Below is a small trained network, with its code and all its weights. Each question gives an input and a target symbol and asks what happens when units are switched off, that is, made to give their printed mean instead of their output.

import numpy as np


def w(rows, s, z=0):
    codes = np.array(rows[::2]) - 128.0
    scale = np.full(codes.shape[1], s)
    scale[-1] = z or s
    return codes * scale


def f(y):
    return y / 2 * (1 + np.tanh(0.7978845608 * (y + 0.044715 * y**3)))


def softmax(a):
    e = np.exp(a - a.max(-1, keepdims=True))
    return e / e.sum(-1, keepdims=True)


def log_softmax(a):
    a = a - a.max(-1, keepdims=True)
    return a - np.log(np.exp(a).sum(-1, keepdims=True))


def net(x, mask):
    ids = ['αβγζηθμξ'.index(c) for c in x.split()]
    T = len(ids)
    res = E[ids] + P[:T]
    u = 0
    for l in range(2):
        r = res
        for j in range(2):
            rows = slice(2 * j, 2 * j + 2)
            q, k, v = (r @ M[l][rows].T for M in (Q, K, V))
            z = softmax(np.where(np.tri(T) > 0, q @ k.T / 2**0.5, -1e9)) @ v
            o = O[l][rows]
            res = res + np.where(mask[u + j], z, o[:, -1]) @ o[:, :-1]
        u += 2
        y = f(res @ A[l][:, :-1].T + A[l][:, -1])
        res = res + np.where(mask[u : u + 4], y, B[l][:, -1]) @ B[l][:, :-1]
        u += 4
    return log_softmax(res[-1] @ U[:, :-1].T + U[:, -1])


Q, K, V, O, A, B = {}, {}, {}, {}, {}, {}
E = w([
[127,74,163,184,85],'α',
[140,141,51,175,131],'β',
[89,142,124,167,130],'γ',
[140,169,72,176,135],'ζ',
[115,156,129,109,3],'η',
[173,154,140,107,184],'θ',
[164,140,66,132,119],'μ',
[118,74,124,134,86],'ξ',
],0.024)
P = w([
[139,157,124,118,249],'0',
[107,197,133,149,81],'1',
[131,185,116,139,82],'2',
[104,152,144,108,45],'3',
[114,127,141,114,72],'4',
[128,104,141,115,72],'5',
],0.011)
Q[0] = w([
[101,141,40,129,191],'L0H0',
[143,124,151,10,203],'L0H0',
[116,153,83,170,27],'L0H1',
[172,169,157,171,136],'L0H1',
],0.011)
K[0] = w([
[142,93,52,107,222],'L0H0',
[210,167,155,76,136],'L0H0',
[128,22,128,212,254],'L0H1',
[181,204,247,167,231],'L0H1',
],0.0067)
V[0] = w([
[196,168,113,23,202],'L0H0',
[86,204,148,228,108],'L0H0',
[35,117,254,170,187],'L0H1',
[53,243,219,85,131],'L0H1',
],0.0092)
O[0] = w([
[88,119,195,89,77,7],'L0H0',
[250,123,107,78,150,254],'L0H0',
[128,58,74,120,169,90],'L0H1',
[106,107,88,18,76,84],'L0H1',
],0.011,0.0071)
A[0] = w([
[160,65,78,99,221,252],'L0N0',
[168,193,37,173,132,180],'L0N1',
[68,138,42,142,49,122],'L0N2',
[186,140,111,66,2,63],'L0N3',
],0.0075,0.0037)
B[0] = w([
[94,162,113,60,18,185],'L0N0',
[246,33,109,128,118,250],'L0N1',
[189,99,192,48,49,140],'L0N2',
[91,137,128,188,156,168],'L0N3',
],0.011,0.016)
Q[1] = w([
[155,108,214,161,201],'L1H0',
[7,113,51,168,166],'L1H0',
[200,164,2,125,118],'L1H1',
[33,63,142,147,171],'L1H1',
],0.0071)
K[1] = w([
[183,87,107,125,108],'L1H0',
[177,85,74,180,15],'L1H0',
[63,130,139,151,221],'L1H1',
[216,19,21,255,63],'L1H1',
],0.0091)
V[1] = w([
[7,171,159,149,130],'L1H0',
[145,136,134,134,181],'L1H0',
[150,214,169,138,127],'L1H1',
[136,121,115,63,115],'L1H1',
],0.014)
O[1] = w([
[103,72,150,187,149,3],'L1H0',
[79,251,129,168,210,121],'L1H0',
[171,121,194,121,219,169],'L1H1',
[159,11,141,56,64,170],'L1H1',
],0.012,0.014)
A[1] = w([
[76,67,97,55,127,81],'L1N0',
[176,27,156,55,62,133],'L1N1',
[86,109,66,93,89,1],'L1N2',
[152,186,3,184,194,117],'L1N3',
],0.0073,0.0024)
B[1] = w([
[80,125,95,94,202,160],'L1N0',
[71,137,169,147,176,253],'L1N1',
[143,172,6,108,182,159],'L1N2',
[68,209,129,135,129,173],'L1N3',
],0.011,0.037)
U = w([
[125,102,232,70,186,188],'α',
[91,135,149,185,215,36],'β',
[65,127,138,130,182,47],'γ',
[94,113,85,144,85,187],'ζ',
[145,144,180,71,103,126],'η',
[42,176,145,164,144,17],'θ',
[41,126,155,163,141,140],'μ',
[29,134,96,255,85,254],'ξ',
],0.0063,0.0037)

Each question gives the input, a string of symbols that net reads in full, and the target symbol t.
The units are the heads (2 rows each of Q, K, V and O) and the neurons (one row each of A and B). Each row of codes is followed by its name. A weight is (code - 128) times the scale printed after its matrix; where a second scale follows, it is the last column's (O, A, B and U).
mask holds one flag per unit, layer by layer, with each layer's heads first. A switched-off unit (its flag False) gives its mean, the last column of its rows in O or B, instead of its output. The means were averaged over made-up inputs and are rounded, as every weight is.
A unit's drop is (log p(t) with every unit on - log p(t) with that unit switched off) / (log p(t) with every unit on - log p(t) with every unit switched off).
The circuit of an input: a set's keep is (log p(t) with only the set's units on - log p(t) with every unit switched off) / (log p(t) with every unit on - log p(t) with every unit switched off). Starting from all 12 units, units are removed one at a time, each time the one whose removal leaves the highest keep (on an exact tie, the one counted first), for as long as the keep stays at least 0.8.
units of the circuit, in order: the units of the circuit, biggest drop first
unit that matters most: the unit with the biggest drop
k most important neurons: the k neurons with the biggest drops, biggest first
top k neurons in layer l: the k neurons of layer l with the biggest drops, biggest first
heads that matter: for each layer, one digit per head in row order, 1 if its drop is at least 0.15 and else 0, layers parted by /
input α ξ ξ ζ η α, target ζ: units of the circuit, in order : (L1H1, L0N0, L0H1, L1H0)
input μ α ζ μ α ξ, target β: units of the circuit, in order : (L0H0, L0H1, L1H1)
input α μ ξ ζ γ γ, target ζ: units of the circuit, in order : (L1H1, L0H1, L0N0, L1H0)
input α η μ, target ζ: units of the circuit, in order : (L1H1, L0H1, L0N0)
input ζ ζ θ β, target α: heads that matter : 10 / 01
input γ μ β ζ θ θ, target γ: heads that matter : 11 / 01
input γ α α, target γ: unit that matters most : L1N1
input β γ ξ ζ ζ, target θ: 3 most important neurons : (L1N3, L0N0, L0N2)
input γ β γ β θ μ, target α: heads that matter : 11 / 01
input ξ α μ, target ξ: units of the circuit, in order : (L0H0, L1H1, L0N1, L1H0)
input μ η μ α, target β: top 2 neurons in layer 0 : (L0N0, L0N1)
input γ γ η η ζ, target γ: heads that matter : 01 / 01
input γ α γ, target γ: 4 most important neurons : (L1N1, L0N0, L1N2, L1N0)
input ζ γ ξ ξ β ξ, target η: heads that matter : 11 / 10
input ζ η β μ, target η: top neuron in layer 1 : (L1N1)
input θ β μ θ, target μ: units of the circuit, in order : (L0H0, L0N1, L1H0)
input β μ β α η, target θ: units of the circuit, in order : (L0H1, L1H1, L1H0)
input η β ξ, target α: 2 most important neurons : (L0N1, L0N2)
input α μ ξ α γ, target ζ: units of the circuit, in order : (L1H1, L0N0, L0H1, L1H0)
input α α ξ ξ, target ζ: top 2 neurons in layer 1 : (L1N2, L1N3)
input ζ ζ η η ξ β, target η: units of the circuit, in order : (L1H0, L1N1)
input μ μ γ γ α, target β: top 2 neurons in layer 0 : (L0N1, L0N0)
input ζ ξ α ξ η, target η: unit that matters most : L1H0
input β β ζ η ζ β, target θ: top 2 neurons in layer 0 : (L0N0, L0N2)
input γ ξ γ γ β, target γ: 4 most important neurons : (L1N1, L0N0, L1N2, L1N0)
input ζ η γ, target η: heads that matter : 00 / 10
input β η β η α η, target θ: heads that matter : 11 / 11
input γ ξ α θ α η, target α: unit that matters most : L0N1
input η ζ γ α γ γ, target α: heads that matter : 11 / 01
input β η ζ μ μ γ, target θ: units of the circuit, in order : (L0H1, L1H1, L1H0, L1N3)
